Below are the code and all the weights of a small trained network. Each question names an input and a target symbol and asks about switching units off, where a switched-off unit gives its printed mean instead of its output.

import numpy as np


def w(rows, s, z=0):
    codes = np.array(rows[::2]) - 128.0
    scale = np.full(codes.shape[1], s)
    scale[-1] = z or s
    return codes * scale


def norm(h):
    return h / np.sqrt((h * h).mean(-1, keepdims=True) + 1e-5)


def f(y):
    return y / 2 * (1 + np.tanh(0.7978845608 * (y + 0.044715 * y**3)))


def softmax(a):
    e = np.exp(a - a.max(-1, keepdims=True))
    return e / e.sum(-1, keepdims=True)


def log_softmax(a):
    a = a - a.max(-1, keepdims=True)
    return a - np.log(np.exp(a).sum(-1, keepdims=True))


def net(x, mask):
    ids = ['αγδζηθλξσφψω'.index(c) for c in x.split()]
    T = len(ids)
    res = E[ids] + P[:T]
    q, k, v = (norm(res) @ M[0].T for M in (Q, K, V))
    z = softmax(np.where(np.tri(T) > 0, q @ k.T / 2**0.5, -1e9)) @ v
    res = res + np.where(mask[0], z, O[0][:, -1]) @ O[0][:, :-1]
    y = f(norm(res) @ A[0][:, :-1].T + A[0][:, -1])
    res = res + np.where(mask[1:17], y, B[0][:, -1]) @ B[0][:, :-1]
    return log_softmax(norm(res)[-1] @ U[:, :-1].T + U[:, -1])


Q, K, V, O, A, B = {}, {}, {}, {}, {}, {}
E = w([
[134,137,131,106,159],'α',
[102,114,128,129,124],'γ',
[155,3,132,120,97],'δ',
[107,112,123,126,117],'ζ',
[83,97,164,73,128],'η',
[206,184,91,55,69],'θ',
[100,114,130,129,124],'λ',
[101,115,129,128,125],'ξ',
[153,136,156,176,106],'σ',
[111,113,105,140,165],'φ',
[78,175,147,168,149],'ψ',
[108,130,91,108,99],'ω',
],0.011)
P = w([
[91,68,250,123,147],'0',
[156,168,100,79,96],'1',
[149,150,125,94,106],'2',
[141,154,138,108,120],'3',
[187,218,87,175,125],'4',
[157,184,116,187,127],'5',
[133,177,123,189,133],'6',
[175,210,100,203,141],'7',
],0.0028)
Q[0] = w([
[74,158,40,107,75],'head 1',
[77,2,193,38,81],'head 1',
],0.0082)
K[0] = w([
[153,157,156,156,212],'head 1',
[64,36,255,111,137],'head 1',
],0.0079)
V[0] = w([
[135,58,187,166,25],'head 1',
[146,3,24,134,141],'head 1',
],0.0029)
O[0] = w([
[253,114,112,191,56,2],'head 1',
[126,52,63,140,170,150],'head 1',
],0.0054,0.00053)
A[0] = w([
[102,171,179,56,227,209],'neuron 1',
[129,165,125,123,111,117],'neuron 2',
[90,111,130,214,172,213],'neuron 3',
[228,180,198,123,59,123],'neuron 4',
[114,97,146,99,143,97],'neuron 5',
[117,133,61,113,167,122],'neuron 6',
[124,153,83,181,87,157],'neuron 7',
[255,116,113,192,161,234],'neuron 8',
[106,46,91,112,150,111],'neuron 9',
[128,190,166,160,104,64],'neuron 10',
[117,169,133,134,113,39],'neuron 11',
[149,115,129,53,66,8],'neuron 12',
[185,169,133,61,143,41],'neuron 13',
[81,173,66,125,153,169],'neuron 14',
[132,192,128,118,61,118],'neuron 15',
[124,156,205,192,137,113],'neuron 16',
],0.0067,0.0011)
B[0] = w([
[112,134,190,63,49,199],'neuron 1',
[154,117,112,155,166,144],'neuron 2',
[97,138,60,157,133,193],'neuron 3',
[116,111,148,98,254,152],'neuron 4',
[128,168,146,51,135,133],'neuron 5',
[106,116,138,181,154,190],'neuron 6',
[148,61,148,173,105,186],'neuron 7',
[121,130,106,28,141,126],'neuron 8',
[133,194,67,133,208,176],'neuron 9',
[162,155,124,171,159,139],'neuron 10',
[140,146,138,132,162,135],'neuron 11',
[105,155,94,197,95,171],'neuron 12',
[125,97,83,126,68,119],'neuron 13',
[116,93,134,184,147,252],'neuron 14',
[122,144,132,198,144,189],'neuron 15',
[171,143,101,169,129,145],'neuron 16',
],0.005,0.0035)
U = w([
[79,127,184,51,71,247],'α',
[133,54,163,159,136,58],'γ',
[203,195,61,83,116,232],'δ',
[170,2,108,99,124,183],'ζ',
[133,115,126,157,131,53],'η',
[130,127,120,134,121,3],'θ',
[137,72,153,141,134,67],'λ',
[131,74,158,144,130,71],'ξ',
[227,125,149,154,207,197],'σ',
[53,123,88,83,227,140],'φ',
[94,245,198,186,148,48],'ψ',
[101,137,29,163,55,223],'ω',
],0.0098,0.0032)

Each question gives the input, a string of symbols that net reads in full, and the target symbol t.
The units are the heads (2 rows each of Q, K, V and O) and the neurons (one row each of A and B). Each row of codes is followed by its name. A weight is (code - 128) times the scale printed after its matrix; where a second scale follows, it is the last column's (O, A, B and U).
mask holds one flag per unit, heads first, then neurons. A switched-off unit (its flag False) gives its mean, the last column of its rows in O or B, instead of its output. The means were averaged over made-up inputs and are rounded, as every weight is.
A unit's drop is (log p(t) with every unit on - log p(t) with that unit switched off) / (log p(t) with every unit on - log p(t) with every unit switched off).
The circuit of an input: a set's keep is (log p(t) with only the set's units on - log p(t) with every unit switched off) / (log p(t) with every unit on - log p(t) with every unit switched off). Starting from the 12 units with the biggest drops (on a tie, the unit counted first), units are removed one at a time, each time the one whose removal leaves the highest keep (on an exact tie, the one counted first), for as long as the keep stays at least 0.8.
circuit, biggest first: the units of the circuit, biggest drop first
top k neurons: the k neurons with the biggest drops, biggest first
drop of u: that unit's drop, to one decimal
input δ φ φ η φ γ, target φ: circuit, biggest first : [head 1; neuron 9]
input ω σ γ, target ω: circuit, biggest first : [head 1; neuron 14]
input ω α ω, target α: circuit, biggest first : [head 1; neuron 3]
input ψ φ φ γ, target ψ: circuit, biggest first : [head 1; neuron 10; neuron 14]
input ψ φ ζ, target ψ: circuit, biggest first : [head 1; neuron 15]
input σ ξ γ, target σ: circuit, biggest first : [head 1; neuron 4]
input ω φ γ, target ω: top neuron : [neuron 4]
input ω ω λ, target ω: top 2 neurons : [neuron 14; neuron 9]
input θ φ γ ζ σ, target σ: top 2 neurons : [neuron 4; neuron 8]
input φ η λ, target φ: top 2 neurons : [neuron 9; neuron 1]
input ψ η ζ, target ψ: drop of neuron 14 : 0.1
input ζ ω λ, target ζ: drop of neuron 4 : 0.3
input ω φ ζ ξ γ, target φ: drop of neuron 16 : 0.0
